After every row comes roughly how far along a hidden order it lies, from 0 to 12.
[ -6  -1   1  15   8  -9   6   1  25  12  -4  38   0  15  17   4  -4   1
   5  -9   2 -25  -2 -10  10   2   0  -2   0  -3 -11  -1   4  -3   6   4
   1  -2   8  -3  -5  -5  -2  -3  -7   1   8   0  -1  -3 -13   9 -29 -16
 -10  -1   5  -1  -6   1] : 4
[ 13  29  -8 -15  -4  24   2   5   3  -8  36 -15   1 -20   8 -12   1   3
   6  14  11  33   1  15  23  -2 -13   7   4  15   5  -8  -4   8  -3  -7
  -7  28   2  -4   3   3   6   7   8   6 -24  -4   7   5  25 -15  -6  31
   2   1   1   3   7  -3] : 8
[  1  -7  -2  -5   8  19  -2   9 -11   2   5  10   7  -2  -1 -12  -5   0
 -12  12   5  13  -1  -3   2  -1 -20   4  -4  -1  17   0 -18 -11   3  -3
 -13   1   5   2   4   4  -6   6  13  -4  -7  -7  21  -3  20  -6   7  14
   7   0  -5   2  -8  -1] : 11
[  7   8  -4 -17  -2  28  -3   8  -4 -12  28  -9   3 -16  -2 -17  -2   1
  -1  18   5  41   0 -17  13  -3 -15   6  -1   6  21  -3 -14   2   5  -7
  -6  12  -1  -1   4   4  -5   6   8   0  -9  -6  17   6  31 -11  18  34
   7   2  -6   3   4  -3] : 9
[  7   2  -1   6   9   3   7   5  23  19   3  20  10  -4  14   0 -11   4
  14   9  14  -9   1  54 -11   1 -29   4  -3  18 -13  -8  -1 -13 -17   5
 -23  11  12  -6   5  -2  17   3  -3  21 -16  -3  12  -4   4  12 -46  -4
  -2   0  -1   3  -3   5] : 7
[  6  31  -5 -15  -6  17   1   1   7 -16  45 -11  -3 -21   1  -8   3   1
  22  10  -2  46   0 -37  15  -2  -1   5   1   8   7  -7   4  18  -1  -8
   5  18  -5  -6  -4   1  -1  -1   0   6  -4  -1  -3  10  16  -7   6  25
   1   3  -4   0  16  -5] : 3
[ 10  30  -8  -7  -2  18   4   2   2  -6  35 -16  -5 -12  17  -6   4   3
   7   1   7  24   0  13  32  -2 -11   5   8   9   0  -8   0  15   3 -10
   2  27   0  -6  -2   1   5   8  -4   7 -17  -2  -1   5  19 -15 -17  27
  -4   1   1   1   5  -4] : 7
[ -5  22  -5 -10  -1  19   2   4  -8 -18  44  -8 -12  -7   2 -10   5  -1
  -1   9  -4  33  -2 -50  25  -2  -1   3   3  -1  13  -5  -5  19  11 -10
   7  17  -8  -3  -6   3  -8   1  -3  -2  -1  -3  -4   7  20 -12  10  23
   0   1  -7  -1   6  -8] : 6
[  7 -15   0   2  12   2   0  10  21  28  -5  24  16  -6   5  -2 -14   4
   0  -3  19 -14   2  63 -17   1 -35   4 -10  18  -3  -6 -10 -23 -22   7
 -35   0  14  -1  10   2  19   1   7  16 -25  -6  23  -9   8   4 -30 -11
   6   0  -3   4 -11   8] : 12
[ -2 -13   5  22   3 -12  -1  -2  25   9 -26  46  11   7   2  10  -8   1
  31 -28  -7 -10  -2 -63   2   2   6   0  -6 -15  -8   7   9 -13   9   4
   5 -24   9   0  -8  -5  -8 -11   0  -6  22   0   5  -3 -18  20   7 -31
  -6   1   3  -3   2   4] : 0

[  0   0  10  -4 -31  15   1   8   0  -7  -1  -5   2  -2   8  -3  -3 -12
  12  16  -4   3  28  -3   3 -17   3  13   9] : 2
[ 10  -2   0 -25  -3  -1 -22 -10 -13  -5   7 -10  -4  -1  38 -18  -3 -17
   0  28 -10   7  19  19   6 -15  -2  28   5] : 0
[  3   0   8 -17  -9  10  -7   0  -2   2   3  -5  -4   0  25 -19  -5   2
   7  -5  -8   2  23   4   6 -25  -4  20   4] : 4
[ -1  -2  21  -9 -15   2   4  10  -4  21   9  -2  -3   2  40 -10   2  -2
   4  -8  -2   8  -6   8   0 -18  -1  29  -5] : 7
[ 13   0 -13 -21  15   0 -19 -16  -9  -2   1  -5  -1   3  28 -22  -5 -14
  -2  -3 -17   8  42   8   4  -7  -5   5   7] : 2
[  6   0   0 -12  26  -1   0   0  -5  17   8  -1  -1   3  21  -5  11 -12
  -2 -12  -8   4 -19   8   0 -10  -2  15  -5] : 8
[  6  -1   5 -19   9   4  -3   2 -17  25  12  -7   1  -4  30 -25   0 -14
   4  34  -4   7   1  11   0  -3   1  20  16] : 12
[ 10   3 -13  -5   9   5  -4  -6  -3   1  -2  -1   5   0  18 -24 -10  -2
   4  -5 -18   3  32  -8   2  -8  -1  -1   6] : 6
[  4   3  -3  -3   0  22   3   1   3  -6   0   0   2   2  12  -4   2  -3
   8 -20 -14  -2  22  -7   4 -29   0   6 -13] : 2
[ 11   0  -2 -16  -2   1   0  -2   0  12   0  -4  -8   5  13 -16   1 -11
  -2 -56 -11   1  14   6   4 -19  -5  -5 -14] : 2
[ 14   2  -9 -14   4   9  -8  -2  -6   4   1  -4   0   4  30 -15  -7 -13
   2  -9 -18   4  25   3   3 -15  -4   6  -1] : 5
[  6   2   0  -1   3  17   8   3   8   4   0   5  -1   6  18   2   5  -5
   5 -49 -14  -4  18  -6   1 -31  -1   3 -25] : 6
[  6  -1   6  -8   9  15   4   1  -1  10   7   2  -4   5  26   0   9 -18
   2 -33  -9   0  10   5   2 -23  -2  14 -19] : 4
[  6   0   5 -11   3   8   0   1  -3  10   6  -1  -3   2  37 -12   2 -13
   3 -11 -12   3   9   6   2 -20  -1  17 -12] : 4
[  3   0  -1 -11  25   5   1 -10  -3  10   6   5  -2   1  20   0  16   4
   2  -7 -10   0  -3   3   0 -14  -1  19  -8] : 7
[  8   1  -4  -7  -6 -13 -11  -6 -10   6   0  -9   6   2  22 -30 -11 -10
  -7 -21 -12  10  21   3   3  -2  -4   2  -2] : 8
[ 14   3 -13  -6  -6  20   0   1  -2   1  -1   0   2   2  13  -5  -6 -11
   7  -2 -18   2  36  -9   2 -11  -2  -2   7] : 6
[  8   1  -6  -8  -6  -1   2   1  -5  13   0  -6  -1  -2  -6 -19   0 -14
   6  -2 -12  -2  20   0   3 -15   3   6   0] : 7
[  6   0   0  -1  12   3   3  -6  -1  12  10   7  -7   3  31  -6  10   8
  -1 -11  -7   0  -6   5   0 -15  -1  26 -15] : 12
[  9   2  -4  -9  17  16   3   0  -2  11   6   1  -2   3  22 -12   4 -13
   3 -27 -13   1  15  -1   2 -18  -2   7  -8] : 7
[  8   2  -5  -5   0  10  -6  -1  -4  -6   1  -7   7   1  12 -12  -8 -17
   5  -7 -11   1  38  -8   6 -16   1   5  -1] : 11
[  6   2  -8  -9  19   8  -6 -11  -6   2   5  -5  -4   2   6 -11   2 -16
  -2 -24 -10   1  28   1   4  -8   0   3 -11] : 10

Part 3:
[  4  -5  -5  -9 -12  11 -10  -2   8 -11   8   0 -15   1  -2  -1  -4  -8
  -9] : 5
[  9  -3 -12 -20 -17   7 -19   3 -11  10   5  -2  -8  13  -7   0 -10  11
   2] : 0
[  7 -11 -12  12 -12   9   4  -8  -6   9   2   8 -46  -2   0  -1   2  -2
 -18] : 12
[  3  -5  -7   1 -16  20 -27 -11  -6  -7  -1   2 -46  19  -2  -1  -4 -11
 -10] : 4
[ 17 -19  -7  -4 -19  12 -29   3 -20  27   1  22  37  30   4  16  -3   3
 -22] : 1
[ 11  -2   0 -25 -19  11   5  -2  -9  -6   3  -6 -30  13   0  -5  -6  18
  10] : 1
[  2   3  -6  -5   3   8 -11  -8   0   5   4  15 -45   3 -14   4  -2  25
 -18] : 3
[  6  -7  -6  -5  -4  33 -39 -18  -2   2   5  10  32   3   7   5  -4 -24
  -3] : 4
[  3  -6  -5  -9 -12  18 -21  -5 -12  37   4   9 -13  -2  -5   0  -4  -1
  -2] : 1
[ -8  11 -15  28 -10  34  21 -17   8  34   9   7 -40 -33 -16   2  -1  13
 -29] : 1
[ -3  -5 -13   6  -7  12 -26  -7 -14  -3  -4   8 -57 -10  -7  10  -3  -1
  -1] : 5
[  3 -10 -11 -12  -7  14 -14 -21   9  -2   6  35 -18  -5   5   0   5  -9
  -4] : 6
[  5  -3  -3  -4 -14   6   8 -25  -1  13   4   1 -58  13 -14   1  -4   2
 -11] : 0
[  2  -4 -11  -7 -13  10   1 -15   4   8   4  11  -1  14   6  -3  -3   6
 -20] : 2
[  7  -2  -7 -24 -23  16  -4  10   3   0   6   8 -44  -5  -1  -2  -4  -1
 -16] : 5
[  0   4 -10   7 -14   1  29  -4   0  12   3  11 -35 -12  -9  -5  -6   7
  -3] : 2
[  4 -11  -3 -12 -21   5 -27  -3  -2  18   2   3  -8  -6  -6   1  -4 -10
   1] : 1
[  4  -5  -9  -7 -15  10 -33  -4  -4   1  -1  24 -48  11 -14  12   1   9
   0] : 1
[  1  -1 -11  17   4  25  -1 -16  -2   9   6   2  -8   2  -3  12  -6  -6
  -7] : 6
[  5  -8  -4  -2   0   6 -17   2   0   3   1  11 -54 -13 -10   1   4  12
   3] : 12
[ 11  -3 -13  12 -16   3 -11  -6  -7  28   4  30 -22  -5  -4   0  -4   6
 -16] : 5
[  0  -3  -9 -24  -7   2  -9  -9   1   3   4  18 -61 -11  -9   2  -1   5
  -5] : 6
[  5  -8 -11   1 -14  10 -33  -1  -6  -6  -5  13 -40   0  -1   0  -2  -2
 -21] : 11
[  2 -10 -11  10  -8   6  -8  11   3  -3   3  -1  -7 -12 -16  12   2  20
  -2] : 7
[  7  -2  -8 -13  -7  28 -31  -9 -11   1   3  20 -55  14   4  -3  -3 -14
   8] : 6
[  3 -17  -8  20  -1  16 -24 -10  -1  26   3  16   3 -15  -4   8   1 -15
 -15] : 11
[ -1  -9 -13   5 -11  10   6 -15   1 -15   0   0 -37   0  -4   9   1   6
  -5] : 0
[ 14  -5  -6  -3 -15   9  14 -17  -9  29   6   4 -27  26  -7  -1  -5  -3
  -4] : 4
[  7   1  -4   9 -10  33  10   0 -12  16   7   5 -14  -1   4   5  -1  13
 -14] : 2
[ 11  -4  -8  15  -2  11 -23  -2  -9  17   2  12 -33  12  -6  -4  -6 -10
 -14] : 7
[ -4  -6 -10 -11  -3  13 -29 -16  -6 -15   2   6 -34   6   5  -3   3   4
 -23] : 9
[  0   0  -6  -2  -3   7 -12   1  -3   7   5   1 -22   0 -18   6  -6  19
  -5] : 1
[ 10  -2 -10  -3  -3  27 -18 -14   7 -10   1   1 -35 -20   1   8  -1  -2
 -19] : 8
[  9  -1 -11 -10 -10  29 -40   2  -2  10   1  36 -39  14  -2   2  -2   2
 -18] : 6
[  2 -14  -4   6 -10   7 -18  -7   2   9   3 -10 -21   1  -9   9   5  -2
 -17] : 5
[  2  -3 -12 -20 -11   7 -12 -15  -5  15   6  16 -11  16 -14   4  -2  20
  -7] : 0
[ -1  -2 -10   9 -15  14  27  -7   4  43   9  31 -50 -13  -7   8   0   0
 -10] : 5
[ 17   3   0   5 -13  32  -5   4   2 -21   2  -5  15   2   4  -2  -5  10
   6] : 7
